Below is a small trained network, with its code and all its weights. Each question gives an input and a class and asks what happens when units are switched off, that is, made to give their printed mean instead of their output.

import numpy as np


def w(rows, s, z=0):
    codes = np.array(rows[::2]) - 128.0
    scale = np.full(codes.shape[1], s)
    scale[-1] = z or s
    return codes * scale


def norm(h):
    return h / np.sqrt((h * h).mean(-1, keepdims=True) + 1e-5)


def f(y):
    return y / 2 * (1 + np.tanh(0.7978845608 * (y + 0.044715 * y**3)))


def log_softmax(a):
    a = a - a.max(-1, keepdims=True)
    return a - np.log(np.exp(a).sum(-1, keepdims=True))


def net(x, mask):
    res = np.array(x, float).reshape(1, 5) / 4 @ E
    u = 0
    for l in range(2):
        y = f(norm(res) @ A[l][:, :-1].T + A[l][:, -1])
        res = res + np.where(mask[u : u + 8], y, B[l][:, -1]) @ B[l][:, :-1]
        u += 8
    return log_softmax(norm(res)[-1] @ U[:, :-1].T + U[:, -1])


A, B = {}, {}
E = w([
[216,135,88,167,125,168,133,194],'x0',
[126,128,133,127,129,129,127,133],'x1',
[126,126,117,130,135,119,134,127],'x2',
[132,83,75,25,140,137,84,151],'x3',
[116,2,158,89,114,121,194,142],'x4',
],0.0086)
A[0] = w([
[149,50,91,31,112,113,112,127,47],'L0N1',
[114,39,91,6,94,152,126,166,2],'L0N2',
[31,118,111,68,161,146,49,54,164],'L0N3',
[2,63,160,104,101,136,178,30,85],'L0N4',
[169,56,173,92,111,108,183,80,166],'L0N5',
[107,153,71,12,223,138,3,169,101],'L0N6',
[100,168,148,160,177,77,21,78,95],'L0N7',
[118,112,189,37,124,93,191,28,143],'L0N8',
],0.007,0.0057)
B[0] = w([
[140,167,195,139,176,199,112,108,187],'L0N1',
[148,179,165,117,252,103,186,98,200],'L0N2',
[112,164,62,146,8,165,254,3,238],'L0N3',
[127,168,186,151,73,54,48,175,232],'L0N4',
[161,150,188,139,76,61,165,167,216],'L0N5',
[112,151,50,189,19,128,106,152,255],'L0N6',
[155,68,180,54,148,115,253,95,186],'L0N7',
[83,95,123,163,173,87,122,135,222],'L0N8',
],0.0075,0.0064)
A[1] = w([
[210,127,154,159,145,128,198,201,170],'L1N1',
[86,156,215,88,165,97,201,35,115],'L1N2',
[159,111,113,57,131,166,177,71,179],'L1N3',
[201,81,99,150,86,90,171,140,140],'L1N4',
[204,126,131,125,248,159,124,116,81],'L1N5',
[101,138,109,213,88,95,97,95,109],'L1N6',
[171,175,80,148,128,180,133,195,132],'L1N7',
[109,164,159,214,151,133,106,131,3],'L1N8',
],0.011,0.0045)
B[1] = w([
[84,198,114,152,22,92,193,25,230],'L1N1',
[175,101,10,81,197,248,43,207,255],'L1N2',
[107,105,222,161,133,60,91,171,171],'L1N3',
[125,171,80,126,173,189,49,124,185],'L1N4',
[100,47,242,205,176,2,34,172,160],'L1N5',
[195,93,224,132,204,142,152,152,202],'L1N6',
[103,42,172,59,195,122,126,164,205],'L1N7',
[89,39,80,43,141,30,46,165,150],'L1N8',
],0.0079,0.0099)
U = w([
[145,112,76,76,181,241,82,178,103],'0',
[114,96,235,151,160,7,112,157,40],'1',
[111,194,113,170,55,152,199,37,254],'2',
],0.017,0.0016)

Each question gives the input, the list of numbers given to net, and the class t.
The units are the neurons (one row each of A and B). Each row of codes is followed by its name. A weight is (code - 128) times the scale printed after its matrix; where a second scale follows, it is the last column's (A, B and U).
mask holds one flag per neuron, layer by layer. A switched-off neuron (its flag False) gives its mean, the last column of its row in B, instead of its output. The means were averaged over made-up inputs and are rounded, as every weight is.
A unit's drop is (log p(t) with every unit on - log p(t) with that unit switched off) / (log p(t) with every unit on - log p(t) with every unit switched off).
The circuit of an input: a set's keep is (log p(t) with only the set's units on - log p(t) with every unit switched off) / (log p(t) with every unit on - log p(t) with every unit switched off). Starting from the 12 units with the biggest drops (on a tie, the unit counted first), units are removed one at a time, each time the one whose removal leaves the highest keep (on an exact tie, the one counted first), for as long as the keep stays at least 0.8.
circuit, biggest first: the units of the circuit, biggest drop first
top k neurons: the k neurons with the biggest drops, biggest first
k most important neurons of layer l: the k neurons of layer l with the biggest drops, biggest first
drop when u is switched off: that unit's drop, to one decimal
input [7,-6,7,-5,-4], class 1: circuit, biggest first	(L0N3 L1N2)
input [2,7,-3,-8,-6], class 1: circuit, biggest first	(L1N8)
input [1,4,6,-3,-8], class 1: top 3 neurons	(L0N3 L1N5 L1N4)
input [8,0,-7,-3,3], class 2: 2 most important neurons of layer 1	(L1N1 L1N2)
input [7,-4,7,0,-7], class 1: top 3 neurons	(L0N3 L1N2 L0N6)
input [6,7,-6,-3,1], class 2: 3 most important neurons of layer 0	(L0N2 L0N1 L0N8)
input [1,0,4,8,4], class 1: top 2 neurons	(L1N5 L1N3)
input [-7,8,-6,-6,0], class 0: top 2 neurons	(L1N2 L0N6)
input [2,-3,0,-3,-2], class 1: top 2 neurons	(L0N3 L0N5)
input [6,-2,-3,-7,0], class 1: 3 most important neurons of layer 1	(L1N2 L1N8 L1N7)
input [7,-2,0,-4,6], class 2: drop when L1N1 is switched off	0.2
input [-7,-7,-4,7,-3], class 2: drop when L1N5 is switched off	0.0
input [-2,0,-2,-1,-5], class 0: drop when L1N2 is switched off	1.8
input [7,-4,-5,-4,3], class 2: circuit, biggest first	(L1N1)
